Below are the code and all the weights of a small trained network. Each question names an input and a target symbol and asks about switching units off, where a switched-off unit gives its printed mean instead of its output.

import numpy as np


def w(rows, s, z=0):
    codes = np.array(rows[::2]) - 128.0
    scale = np.full(codes.shape[1], s)
    scale[-1] = z or s
    return codes * scale


def f(y):
    return np.maximum(y, 0)


def softmax(a):
    e = np.exp(a - a.max(-1, keepdims=True))
    return e / e.sum(-1, keepdims=True)


def log_softmax(a):
    a = a - a.max(-1, keepdims=True)
    return a - np.log(np.exp(a).sum(-1, keepdims=True))


def net(x, mask):
    ids = ['ΞΣΩβεητ'.index(c) for c in x.split()]
    T = len(ids)
    res = E[ids] + P[:T]
    u = 0
    for l in range(2):
        r = res
        for j in range(2):
            rows = slice(2 * j, 2 * j + 2)
            q, k, v = (r @ M[l][rows].T for M in (Q, K, V))
            z = softmax(np.where(np.tri(T) > 0, q @ k.T / 2**0.5, -1e9)) @ v
            o = O[l][rows]
            res = res + np.where(mask[u + j], z, o[:, -1]) @ o[:, :-1]
        u += 2
        y = f(res @ A[l][:, :-1].T + A[l][:, -1])
        res = res + np.where(mask[u : u + 16], y, B[l][:, -1]) @ B[l][:, :-1]
        u += 16
    return log_softmax(res[-1] @ U[:, :-1].T + U[:, -1])


Q, K, V, O, A, B = {}, {}, {}, {}, {}, {}
E = w([
[147,139,60,221,76,184,71,90],'Ξ',
[42,106,187,196,186,70,155,218],'Σ',
[194,189,142,136,109,144,213,64],'Ω',
[199,116,178,156,225,86,189,179],'β',
[86,135,15,165,196,82,80,186],'ε',
[77,110,76,94,55,147,201,214],'η',
[173,54,149,87,148,254,107,160],'τ',
],0.0053)
P = w([
[186,25,110,165,106,92,155,103],'0',
[184,64,104,150,128,95,150,113],'1',
[173,99,126,141,115,102,125,129],'2',
[154,95,112,152,121,153,151,142],'3',
[168,140,140,126,120,115,108,147],'4',
[124,126,117,152,130,184,158,148],'5',
[164,175,147,115,121,122,86,159],'6',
[95,151,119,153,153,217,169,152],'7',
[162,213,154,98,117,114,72,178],'8',
[70,173,117,158,178,244,181,148],'9',
[155,254,174,88,108,105,45,186],'10',
[47,192,120,122,176,244,176,140],'11',
],0.0042)
Q[0] = w([
[118,10,96,109,50,252,147,178],'0.h0',
[53,108,144,27,152,78,114,35],'0.h0',
[178,140,155,159,242,111,93,74],'0.h1',
[170,208,87,211,179,149,169,151],'0.h1',
],0.031)
K[0] = w([
[159,134,170,69,65,50,55,141],'0.h0',
[126,2,81,150,135,83,207,72],'0.h0',
[127,196,171,181,236,184,97,60],'0.h1',
[98,192,154,126,87,175,104,194],'0.h1',
],0.029)
V[0] = w([
[154,134,163,235,147,193,22,70],'0.h0',
[121,180,101,254,95,54,171,125],'0.h0',
[81,140,96,96,154,218,205,177],'0.h1',
[177,69,183,96,76,124,60,122],'0.h1',
],0.0087)
O[0] = w([
[151,202,53,223,253,144,214,113,255],'0.h0',
[156,168,133,221,28,172,150,249,161],'0.h0',
[108,61,70,35,66,54,157,87,177],'0.h1',
[63,145,150,155,193,157,113,63,123],'0.h1',
],0.0046,0.0024)
A[0] = w([
[93,183,128,112,157,187,170,174,87],'0.n0',
[96,225,126,109,143,134,156,173,96],'0.n1',
[160,246,100,113,112,79,82,104,78],'0.n2',
[61,206,88,91,82,107,161,126,187],'0.n3',
[99,145,130,103,104,245,41,121,166],'0.n4',
[102,132,82,155,157,119,36,129,214],'0.n5',
[73,136,177,90,205,80,199,135,205],'0.n6',
[186,106,120,189,101,54,200,103,196],'0.n7',
[142,103,175,157,168,29,127,185,156],'0.n8',
[67,112,136,131,133,102,60,159,193],'0.n9',
[146,168,68,139,174,61,115,156,143],'0.n10',
[205,164,129,79,131,124,182,126,203],'0.n11',
[255,95,161,61,189,163,115,170,143],'0.n12',
[171,152,116,147,103,144,105,60,254],'0.n13',
[174,92,56,181,104,40,123,98,186],'0.n14',
[150,166,133,152,198,97,152,112,102],'0.n15',
],0.0082,0.0024)
B[0] = w([
[157,197,136,221,146,134,193,129,183],'0.n0',
[78,147,121,107,110,198,221,209,175],'0.n1',
[154,213,67,43,95,203,207,165,161],'0.n2',
[45,113,122,2,179,213,149,144,194],'0.n3',
[49,100,47,137,147,148,248,40,204],'0.n4',
[125,153,51,110,146,197,100,221,218],'0.n5',
[82,196,153,25,207,162,38,153,189],'0.n6',
[153,142,180,170,63,6,85,35,240],'0.n7',
[24,133,205,161,156,96,133,214,172],'0.n8',
[156,77,68,142,79,29,102,123,159],'0.n9',
[150,125,61,138,142,44,204,134,201],'0.n10',
[153,81,207,111,96,105,122,59,215],'0.n11',
[239,60,146,59,224,182,152,167,207],'0.n12',
[145,176,136,109,70,198,49,93,252],'0.n13',
[166,148,90,195,51,5,89,76,219],'0.n14',
[81,151,134,128,172,86,200,55,185],'0.n15',
],0.01,0.0032)
Q[1] = w([
[43,134,36,168,153,33,91,221],'1.h0',
[121,7,252,160,232,120,150,198],'1.h0',
[179,58,125,160,136,132,204,123],'1.h1',
[77,110,106,203,110,187,81,100],'1.h1',
],0.02)
K[1] = w([
[39,141,56,162,137,58,88,224],'1.h0',
[96,22,252,157,224,99,158,178],'1.h0',
[84,161,97,98,174,101,77,65],'1.h1',
[103,186,118,168,144,108,227,90],'1.h1',
],0.02)
V[1] = w([
[85,161,102,79,146,197,137,159],'1.h0',
[111,173,158,192,120,141,188,152],'1.h0',
[177,95,105,148,43,195,106,128],'1.h1',
[121,168,249,99,90,142,147,25],'1.h1',
],0.013)
O[1] = w([
[166,136,124,171,101,53,77,93,3],'1.h0',
[125,89,143,69,140,112,75,116,182],'1.h0',
[98,134,117,134,219,84,136,39,227],'1.h1',
[149,255,62,57,122,88,89,137,170],'1.h1',
],0.0066,0.0041)
A[1] = w([
[48,66,203,151,134,149,159,117,61],'1.n0',
[219,118,220,152,25,94,102,36,128],'1.n1',
[87,28,72,31,44,71,119,59,97],'1.n2',
[187,72,63,206,119,22,79,154,29],'1.n3',
[209,97,103,156,114,95,100,84,141],'1.n4',
[33,137,213,169,88,52,42,133,86],'1.n5',
[128,170,124,149,81,8,105,156,177],'1.n6',
[160,92,106,104,199,214,29,80,120],'1.n7',
[49,148,132,106,165,176,142,115,122],'1.n8',
[164,78,199,107,161,30,155,113,115],'1.n9',
[191,116,94,220,26,74,18,51,102],'1.n10',
[156,157,106,243,98,98,173,109,182],'1.n11',
[121,142,167,123,87,254,131,150,20],'1.n12',
[116,145,193,189,103,26,96,68,241],'1.n13',
[170,122,177,105,160,36,90,147,129],'1.n14',
[117,168,81,77,135,136,125,217,5],'1.n15',
],0.0079,0.0027)
B[1] = w([
[104,188,118,120,155,89,61,82,196],'1.n0',
[133,213,76,97,151,169,46,82,191],'1.n1',
[63,107,130,16,108,76,173,127,205],'1.n2',
[132,121,131,148,192,89,13,129,180],'1.n3',
[109,81,129,160,132,159,156,122,204],'1.n4',
[107,133,75,118,126,244,166,168,164],'1.n5',
[50,47,134,148,139,175,88,130,235],'1.n6',
[197,43,99,121,147,123,119,105,224],'1.n7',
[153,84,119,184,122,139,145,82,230],'1.n8',
[203,128,114,132,64,101,127,168,192],'1.n9',
[155,151,181,211,174,133,250,134,236],'1.n10',
[46,158,170,139,122,105,134,97,253],'1.n11',
[107,93,119,164,136,82,112,229,199],'1.n12',
[146,190,141,86,78,176,109,201,232],'1.n13',
[156,122,140,190,89,104,168,167,185],'1.n14',
[196,185,182,112,107,111,122,71,221],'1.n15',
],0.015,0.0046)
U = w([
[77,156,184,203,165,160,220,73,143],'Ξ',
[86,96,98,144,87,222,111,210,38],'Σ',
[155,227,94,81,108,175,47,67,77],'Ω',
[207,148,191,150,67,48,119,180,94],'β',
[83,108,138,166,178,54,4,126,114],'ε',
[62,83,97,71,80,92,180,107,156],'η',
[189,37,58,136,173,173,121,84,254],'τ',
],0.0031,0.0011)

Each question gives the input, a string of symbols that net reads in full, and the target symbol t.
The units are the heads (2 rows each of Q, K, V and O) and the neurons (one row each of A and B). Each row of codes is followed by its name. A weight is (code - 128) times the scale printed after its matrix; where a second scale follows, it is the last column's (O, A, B and U).
mask holds one flag per unit, layer by layer, with each layer's heads first. A switched-off unit (its flag False) gives its mean, the last column of its rows in O or B, instead of its output. The means were averaged over made-up inputs and are rounded, as every weight is.
A unit's drop is (log p(t) with every unit on - log p(t) with that unit switched off) / (log p(t) with every unit on - log p(t) with every unit switched off).
The circuit of an input: a set's keep is (log p(t) with only the set's units on - log p(t) with every unit switched off) / (log p(t) with every unit on - log p(t) with every unit switched off). Starting from the 12 units with the biggest drops (on a tie, the unit counted first), units are removed one at a time, each time the one whose removal leaves the highest keep (on an exact tie, the one counted first), for as long as the keep stays at least 0.8.
circuit, biggest first: the units of the circuit, biggest drop first
k most important neurons: the k neurons with the biggest drops, biggest first
top k neurons in layer l: the k neurons of layer l with the biggest drops, biggest first
drop of u: that unit's drop, to one decimal
input τ τ τ β Σ Ω τ Σ Ω Ξ τ, target τ: circuit, biggest first	[0.h0 1.n7 0.n12]
input ε Σ β Σ β Ξ η Ξ τ τ η, target η: circuit, biggest first	[1.n2 0.h0 0.h1 0.n3]
input Ξ τ τ Ξ η Ω η Ξ, target η: circuit, biggest first	[0.h0 1.n2 0.n4]
input Ξ Ξ τ β Ξ τ τ τ Σ, target Σ: 3 most important neurons	[1.n5 0.n8 0.n6]
input ε Ξ Ξ Ω Ξ η Ω Ξ, target η: top 2 neurons in layer 0	[0.n2 0.n4]
input ε Ξ Ω η Σ Ω τ Ξ, target Ω: 2 most important neurons	[0.n5 1.n15]
input β η Ξ ε τ Ξ Ω, target Ω: 2 most important neurons	[0.n11 1.n1]
input Ξ Ξ β β, target β: top 3 neurons in layer 1	[1.n9 1.n14 1.n6]
input Σ η τ Ξ Ξ Ξ Σ τ ε Ξ, target Σ: top 2 neurons in layer 0	[0.n13 0.n15]
input τ τ Ξ Ξ τ β, target β: top neuron in layer 0	[0.n12]
input Ξ τ τ Σ, target Σ: top 2 neurons in layer 0	[0.n6 0.n8]
input β Σ τ Ξ τ Ω Ξ Ξ η ε Ξ τ, target Ω: 3 most important neurons	[0.n6 0.n15 0.n7]
input η ε Ω Ξ ε τ ε Ξ, target ε: 2 most important neurons	[1.n0 0.n10]
input Ξ Ξ η Ξ Σ Ξ Ξ Ξ τ Ξ, target τ: top 3 neurons in layer 0	[0.n6 0.n4 0.n7]
input η τ Ξ Ξ τ Ξ, target τ: most important neuron	[1.n7]
input β η τ Σ Ξ Ξ Ξ Ξ τ Σ η τ, target Σ: top 2 neurons in layer 1	[1.n12 1.n15]
input Ξ β τ ε Σ Ξ, target β: top 3 neurons in layer 1	[1.n15 1.n12 1.n6]
input ε Σ ε β Ξ, target Ξ: 2 most important neurons	[1.n10 1.n11]
input τ η Ξ τ τ ε Ξ τ, target ε: 4 most important neurons	[1.n0 1.n12 0.n5 0.n10]
input β Ξ τ ε Ξ τ, target ε: 2 most important neurons	[1.n0 1.n12]
input Ξ Ξ Σ τ β τ Ω Ω ε η Σ Ξ, target Σ: most important neuron	[0.n13]
input Ξ β Ξ Ξ Ξ τ β Ξ Ξ Σ β τ, target β: top 3 neurons in layer 1	[1.n15 1.n12 1.n6]
input Ξ Ξ η Ξ Ξ Ξ Ξ ε ε Ξ, target ε: 2 most important neurons	[1.n0 1.n12]
input Ξ ε Ξ Ω ε ε η τ Ω τ, target Ω: top 2 neurons in layer 0	[0.n6 0.n11]
input τ Ξ Ξ η Ξ Ω Ω τ, target Ξ: top 4 neurons in layer 0	[0.n12 0.n0 0.n4 0.n6]
input ε Ξ Ξ Ω τ Ξ, target Ω: top 2 neurons in layer 0	[0.n7 0.n5]
input ε Ω β η ε Ξ β Ξ, target β: most important neuron	[1.n15]
input Ξ Ξ τ β η η Ξ τ, target β: top 3 neurons in layer 0	[0.n6 0.n15 0.n7]
input Ξ ε τ τ Ξ β τ Σ ε, target ε: drop of 1.n3	0.8
input τ Ξ Ξ ε Ξ Σ Σ τ, target Ξ: drop of 1.h0	1.5
